Each row has a name. After each piece below comes the name of the row it's from, unless a question asks for something else. Each question is about the rows just above it. Places in a row count from 0.

[132 121 132  51 131 146  76  87 116 138 120 123 121] = q_57
[115 128 176  51 150 147 154 130 115 123 143 111  56] = q_992
[108 172 164  51 125 110 137 170 104 146 139 159 143] = q_476
[152 117  91  51 117 150 163 120 110 136 102 117 134] = q_205
[119 143 135  51 122 141 111 112 140 122 123 150 104] = q_398
[151 130 142 111 154 130 120 114 109 157 136 123 113] = q_357
asked: [151 130 142 111 154 130 120 114 109 157 136 123 113] : q_357
key -> tag
[139] -> q_536
[133] -> q_704
[132] -> q_479
[123] -> q_321
[124] -> q_682
[138] -> q_185
The tag of q_57, keyed by place 9: : q_185
Row and place of [141] in the named rows: : q_398, 5
Row and place of [147] in the named rows: : q_992, 5

[103 130 106 133 160 106 120 128  63] : q_60
[118  96 100 145 143 104 148  97 156] : q_671
[115 104  95 144 141 109 160  94 158] : q_153
[ 95 136 115 134 160 112 122 129  60] : q_788
[110  92  99 142 139 104 152  95 151] : q_670
[ 94 132 112 138 163 111 120 130  59] : q_143
[ 80 138 108 126 158  99 141 134  70] : q_683
key -> tag
[155] -> q_853
[156] -> q_789
[160] -> q_666
[63] -> q_916
[151] -> q_700
[60] -> q_913
[159] -> q_492
[141] -> q_451
[158] -> q_469
[59] -> q_501
Join q_153 by its entry at place 8: : q_469
[132] is at row and place : q_143, 1
Row and place of [96] in the named rows: : q_671, 1
asked: [118  96 100 145 143 104 148  97 156] : q_671
Which row holds [115 104  95 144 141 109 160  94 158]? : q_153
The row with [ 94 132 112 138 163 111 120 130  59] is : q_143
asked: [ 95 136 115 134 160 112 122 129  60] : q_788

[129 194 159  95  97  91 148 135 147 117 121 117 118 178 145 138 172 164
 138 129 144] = q_226
[120 135 137  65 156 126 149 101 143 143 125 150 114 122 114 109  89  96
  80 113  97] = q_882
[123 143 144 107 116 134 169 118  95 128 137 132 116 133 124 156 141  47
  79 126 130] = q_892
[130 125 126 111 138 136  74 136 141 105 106 146 105  98 148 146  90 113
 159 113 123] = q_82
[ 94 133 110 119 135 151 109 126 138 136  99 134 159 134 136 135 129 107
 111 175 148] = q_171
[122 140  86  91 114 152 128  65 131 125 133 123  85 109 151 116 118  68
 124 164 124] = q_548
[123  77 122 116 124 133 105 162 177 144 139 106 110 111 135 123 136 166
 134 158 136] = q_601
[161 136 158  91 122 109 161 189 189 130 132  98 116  96 127 131 161 160
 121 120 113] = q_478
[112 138 176 183  99 111 185 126 142 155 116 103 160 126 150 132 149 185
 113 131 169] = q_946
[133 133 153  97 156 123 162 127 142 146 135 123  94 130 162 132  74 110
 130  79 130] = q_224
[157 135 161 162 186 125 114 137 130 142 169  93 107 152 111 141 134 120
 124 127 137] = q_162
[115 135 147 124 127 122 149 180 102 136 104  78 104 127 143  80 150 156
 127 134 133] = q_400
asked: [112 138 176 183  99 111 185 126 142 155 116 103 160 126 150 132 149 185
 113 131 169] : q_946
key -> tag
[132] -> q_982
[131] -> q_52
[130] -> q_689
[188] -> q_690
[141] -> q_838
[189] -> q_558
[128] -> q_621
[85] -> q_930
The tag of q_548, keyed by place 8: : q_52

[132 109 111 116 112 119  98 120 114  94 139] = q_993
[132  83 132 134 105 111 144  79 103 111 122] = q_635
[148 115 136 121 133 114 138 115 137  87 136] = q_210
[113 134 158 112 122 118 130 144  91 109 146] = q_570
[ 80  76 124 135  50  90 132 114  95 123 154] = q_204
[144 132 129 117 126 135 113 106 138 120 133] = q_30
[150 124 121 133 136 154 121 128 130 165 125] = q_484
[134 125 143 128 131 122 155 124 135 143 116] = q_340
tags:
[128] -> q_309
[143] -> q_88
[134] -> q_532
[135] -> q_912
Join q_340 by its entry at place 3: : q_309
[134 125 143 128 131 122 155 124 135 143 116] is in which row? : q_340
Where in the named rows is [123]? : q_204, 9
asked: [150 124 121 133 136 154 121 128 130 165 125] : q_484
[129] is at row and place : q_30, 2
Where in the named rows is [90]? : q_204, 5
[105] is at row and place : q_635, 4

[117 135 128 128 118 128 142 128  62  53 128  47 128 120  82 143 127 100
  92]  q_544
[151 128 131 157 131 123 120 134  76 109 144 128 128 142 104 123 136 125
 125]  q_156
[145 158 128 160 140 128 119 128  68 105 147 107 124 146 105 117 140 129
 117]  q_710
[133 154 140 145 126 123 143 118 112 111 135 127 118 136 116 112 139 114
 119]  q_131
[128 146 137 164 128 125 109 139  68  99 128 101 127 160 105 111 139 132
 111]  q_488
[128 145  80 151 122 156 128 130  75  57 157  50 112 119  78 153 138 105
 128]  q_945
[105 128 102 128 126 142 128 140  83  62 175 128 128 134  90 142 150 114
 107]  q_322
asked: [117 135 128 128 118 128 142 128  62  53 128  47 128 120  82 143 127 100
  92] : q_544
key -> tag
[128] -> q_834
[176] -> q_535
[129] -> q_534
[175] -> q_870
Look up the entry of q_322 at place 10 in the table: : q_870

[148  84 131 142 111 119 138 104  71 130 138  84 124 100 160 139  96 117
 145 184 125 101  94 165 146 151 162 149 110 152  93 104 123 109 123 131
 133 117 151 123 129 123 164 148] -> q_402
[120 151 130 169 114 101  81 147 162 118 168 126 155 151 155 131 149 145
 107 120 117 124 203 104 144 139 118 115 141 137 166 167 154 112  86 103
 105 115 116 141 115 136 117 137] -> q_875
[142  92  91 104 108 132 129 138 102 149 138 115 130 141 129 134 139 130
 170 172 177 121 114 148 104 130 116 106  98 121 120  98 110 165  81  96
 110 101 100 103 142 173 137 118] -> q_835
[142  92  91 104 108 143 129 138 102 149 138 115 130 141 150 134 139 130
 170 172 177 121 114 148 104 130 116 106  98 121 120  98 150 167 106 103
  77  86  84 128  96 131 153 126] -> q_249
[142  92  91 104 108 132 129 138 102 149 138 115 130 117 129 134 139 130
 170 172 177 121 114 148 104 130 116 106  98 121 120  98 110 165  81  96
 136 156  90  98 139  97 107 125] -> q_802
[142  92  91 104 108 132 129 138 102 149 138 115 130 141 129 134 139 130
 170 172 177 121 114 148 104 130 116 106  98 121 120  98 110 165 151 156
 123 142 170 148 100  99 138 134] -> q_623
key -> tag
[100] -> q_641
[96] -> q_933
[131] -> q_619
[142] -> q_812
[129] -> q_814
Join q_402 by its entry at place 40: : q_814
[105] is at row and place : q_875, 36
asked: [142  92  91 104 108 132 129 138 102 149 138 115 130 117 129 134 139 130
 170 172 177 121 114 148 104 130 116 106  98 121 120  98 110 165  81  96
 136 156  90  98 139  97 107 125] : q_802
asked: [120 151 130 169 114 101  81 147 162 118 168 126 155 151 155 131 149 145
 107 120 117 124 203 104 144 139 118 115 141 137 166 167 154 112  86 103
 105 115 116 141 115 136 117 137] : q_875
asked: [142  92  91 104 108 132 129 138 102 149 138 115 130 141 129 134 139 130
 170 172 177 121 114 148 104 130 116 106  98 121 120  98 110 165 151 156
 123 142 170 148 100  99 138 134] : q_623

[137 149  68  90 107 123 172  91 144 120 153 132 113 123 185 155 112]  q_356
[127 143  78  78  64 137 157  96 119 130 166  97 121 103 155 174 113]  q_713
[132 146  71  81  84 131 165  91 131 124 161  90 117 113 173 166 113]  q_794
[129 145  75  79  74 134 161  93 125 128 163  93 119 142 164 170 112]  q_69
[139 150  68  95 119 120 174  92 150 116 148  86 111 128 190 149 113]  q_747
[121 138  92  78  49 145 144 102 106 136 168 107 128  95 134 180 116]  q_77
Row and place of [143] in the named rows: : q_713, 1
tags:
[166] -> q_164
[71] -> q_186
[167] -> q_790
[70] -> q_405
[180] -> q_166
Look up the entry of q_794 at place 15 in the table: : q_164
Where in the named rows is [146]? : q_794, 1
Where in the named rows is [130]? : q_713, 9
Row and place of [163] in the named rows: : q_69, 10

[128 122 124 120 142 126 115 123 122 123 116 160 122 117]  q_848
[ 58 161 117 160 140 141 133 118 110 105 133 155 124 153]  q_975
[ 53 159 117 156 141 140 134 119 112 105 133 147 125 152]  q_901
[120 103 124 103 145 119 105 124 126 123 107 123 125 102]  q_177
[151  94 126  95 145 116  98 125 127 129 102 138 123  92]  q_676
[150 112 125 113 143 124 103 122 119 126 109 163 120 105]  q_849
[ 60 162 117 160 140 141 135 119 111 106 134 157 124 154]  q_606
key -> tag
[133] -> q_198
[59] -> q_556
[132] -> q_342
[134] -> q_21
[105] -> q_739
[58] -> q_883
[106] -> q_394
Join q_975 by its entry at place 6: : q_198
[138] is at row and place : q_676, 11
[128] is at row and place : q_848, 0

[128 127 130 124 132 125] = q_685
[161  96 169  62 143 126] = q_693
[128 127 130 124 132 127] = q_471
tags:
[128] -> q_516
[162] -> q_575
[62] -> q_250
[161] -> q_407
[129] -> q_73
Join q_693 by its entry at place 0: : q_407
[125] is at row and place : q_685, 5
Where do [161  96 169  62 143 126] appear? : q_693

[132 101 115 130 119 194 118 188  96] : q_657
[165 142 140 146 129 149 124 133  80] : q_283
[102 110  83 159 148 160 151 120 115] : q_824
[ 86 105  90 135 154 117 151 179 187] : q_819
[142 103 179  87 101 141 153 160 117] : q_411
tags:
[146] -> q_645
[129] -> q_863
[135] -> q_245
[151] -> q_314
[158] -> q_662
[159] -> q_914
[130] -> q_880
The tag of q_824, keyed by place 3: : q_914
Row and place of [141] in the named rows: : q_411, 5
Row and place of [102] in the named rows: : q_824, 0
Where in the named rows is [146]? : q_283, 3
asked: [102 110  83 159 148 160 151 120 115] : q_824

[128 160 164 129 129  74 155 141 132 159  94 159] : q_257
[129 151 149 131 132  71 148 140 141 149 147 151] : q_782
[124  98 100 130 122 187  98 112 123  95  98  96] : q_491
[128 145 140 126 124  70 149 122 116 149 150 145] : q_989
[125  92  96 124 125 172  88 123 130  92  93  93] : q_571
Table of tags by key:
[122] -> q_397
[132] -> q_425
[131] -> q_333
[187] -> q_562
[123] -> q_515
[121] -> q_468
Look up the entry of q_491 at place 4 in the table: : q_397
Where do [124  98 100 130 122 187  98 112 123  95  98  96] appear? : q_491
Which row holds [128 160 164 129 129  74 155 141 132 159  94 159]? : q_257
Where in the named rows is [116]? : q_989, 8

[141 106 129 128 147 123  70 182  94 172 208 137  85 118  60 122 150  45
 109 129 153] = q_668
[117  81 122 123 115 125 146 100 138 104  89 120 141 128 152 126 113 157
 131 122 113] = q_41
[137 139 137 137 136 137 140 135 139 135 134 137 139 138 140 138 137 141
 138 138 136] = q_386
[116 133 121 122 114 125 149  97 139 101  84 119 143 128 155 126 112 161
 131 122 112] = q_453
[117 140 125 126 114 128 158  94 147 101  81 122 151 102 165 130 114 172
 137 127 113] = q_978
[117 139 124 126 114 128 158  94 146 101  80 122 151 132 165 130 113 172
 136 126 113] = q_486
[138 138 138 138 138 138 138 138 138 138 138 138 138 138 138 138 138 138
 138 138 138] = q_296
[117 132 122 123 115 125 146 100 138 104  89 120 140 139 141 139 137 142
 139 138 137] = q_263
[117 139 125 126 114 127 157  95 146 101  82 122 150 132 164 130 114 171
 136 126 113] = q_448
[117 141 125 127 114 128 159  95 148 102  82 123 151 133 166 131 115 172
 137 128 114] = q_211
[137 137 137 137 137 137 137 137 137 137 137 137 137 137 137 137 137 137
 137 137 138] = q_203
key -> tag
[139] -> q_332
[135] -> q_312
[155] -> q_741
[140] -> q_987
[166] -> q_109
[137] -> q_447
[136] -> q_871
Look up the entry of q_386 at place 14 in the table: : q_987
[137 137 137 137 137 137 137 137 137 137 137 137 137 137 137 137 137 137
 137 137 138] is in which row? : q_203
Row and place of [80] in the named rows: : q_486, 10
The row with [116 133 121 122 114 125 149  97 139 101  84 119 143 128 155 126 112 161
 131 122 112] is : q_453

[141 129 128 129 142 132 130 134 133 135 187 137 111 162 208 129  87 134
 137 125  96 129 116 134 135 127 128 125 128] -> q_443
[120  99 132  98 162 160 127 127 166  96 150 166 133 177 150 157 112 166
 152 111 117 108 129 125 121  99 129 101 107] -> q_579
[135 137 132 134 132 121 132 126 130 128 110 131 143 193 146 120 141 128
 140 133 135 127 145 127 103 135 134 132 132] -> q_244
[137 120 124 119 146 149 129 136 146 117 105 142 141 154 108 141 144 148
 136 127 141 124 142 129 118 116 133 120 117] -> q_90
[155 134 133 135 118 137 134 131 125 126 129 122 118  56 136 134 133 124
 122 134 108 129 121 129 164 131 129 131 130] -> q_219
[121 148 133 155 112 109 131 127 111 162 155 116 128 114 159 114 103 106
 118 142 106 141 122 133 121 151 132 151 144] -> q_979
[105 139 127 137 123 110 125 129 118 141 118 123 119 190 108 106 120 117
 118 131 134 135 117 132 102 135 125 136 132] -> q_442
key -> tag
[151] -> q_330
[152] -> q_272
[136] -> q_872
[122] -> q_483
[129] -> q_738
[128] -> q_585
[123] -> q_70
[118] -> q_554
Join q_219 by its entry at place 18: : q_483
[193] is at row and place : q_244, 13
Row and place of [145] in the named rows: : q_244, 22

[163 165 104 107 108 109  91  81] -> q_702
[140 155 162 127 141 126 104  92] -> q_751
[187  80 116  51 127 159 170  88] -> q_936
Table of tags by key:
[162] -> q_238
[155] -> q_172
[116] -> q_426
Look up the entry of q_751 at place 2 in the table: : q_238
asked: [187  80 116  51 127 159 170  88] : q_936
Row and place of [126] in the named rows: : q_751, 5
The row with [140 155 162 127 141 126 104  92] is : q_751
Row and place of [187] in the named rows: : q_936, 0

[104 128 120 134] -> q_607
[184 203  57  70] -> q_415
[156 120 137 105] -> q_910
[133 101 136 121] -> q_436
[135 129 125 143] -> q_183
[123 100 136 125] -> q_28
[122  94 111 124] -> q_9
[126  92 117 122] -> q_887
[124 125 132 121] -> q_74
[133 133 125 127] -> q_195
[114  88 117 124] -> q_36
[129  92 126 125] -> q_107
Table of tags by key:
[105] -> q_6
[106] -> q_524
[71] -> q_652
[69] -> q_268
[56] -> q_235
[57] -> q_262
[70] -> q_859
The tag of q_415, keyed by place 3: : q_859
Where in the named rows is [114]? : q_36, 0
asked: [124 125 132 121] : q_74
[134] is at row and place : q_607, 3
asked: [184 203  57  70] : q_415
asked: [123 100 136 125] : q_28

[ 91 153 192  97 114] : q_169
[171 164 144 107 186] : q_282
[ 90 150 195 102 114] : q_212
[172 163 147 108 186] : q_604
[ 84 167  76  98 146] : q_740
tags:
[170] -> q_858
[98] -> q_609
[107] -> q_777
[171] -> q_123
[97] -> q_138
[108] -> q_660
Join q_282 by its entry at place 3: : q_777
[146] is at row and place : q_740, 4
Row and place of [172] in the named rows: : q_604, 0
Where in the named rows is [108]? : q_604, 3

[101 141 142 134 129 150 121  92 102 110  64 135 125  83  95 145 108  99
 154 144 145] : q_869
[157 133 160 147 125 106 157 101 145 120 118 109 109 143 137 130 140 151
 108 153 158] : q_209
[153 130 112 122 133 122 153  79 158 135 163 134  85 144 167 120 164 154
  83 103 111] : q_564
[ 93 137 149 155 140 133 101  89  99 146 154 111 108  86 106 128 102  93
 112 143 145] : q_229
[ 87 154  61 101 167 189  93 138 112 161 143 182 150  99 125 156 120  95
 166  72  65] : q_285
[113  71 132 108  69 102 118 108 114  83 125 104  93 110 123  65 131 115
  90 125 133] : q_464
[153  78  84  68  72 117 155 133 155  71  92 101 109 155 159  81 171 157
 113  86  91] : q_551
Table of tags by key:
[84] -> q_956
[109] -> q_745
[135] -> q_966
[134] -> q_495
[153] -> q_852
[104] -> q_136
[85] -> q_837
Join q_564 by its entry at place 11: : q_495
asked: [153  78  84  68  72 117 155 133 155  71  92 101 109 155 159  81 171 157
 113  86  91] : q_551
asked: [ 87 154  61 101 167 189  93 138 112 161 143 182 150  99 125 156 120  95
 166  72  65] : q_285
asked: [153 130 112 122 133 122 153  79 158 135 163 134  85 144 167 120 164 154
  83 103 111] : q_564
asked: [113  71 132 108  69 102 118 108 114  83 125 104  93 110 123  65 131 115
  90 125 133] : q_464

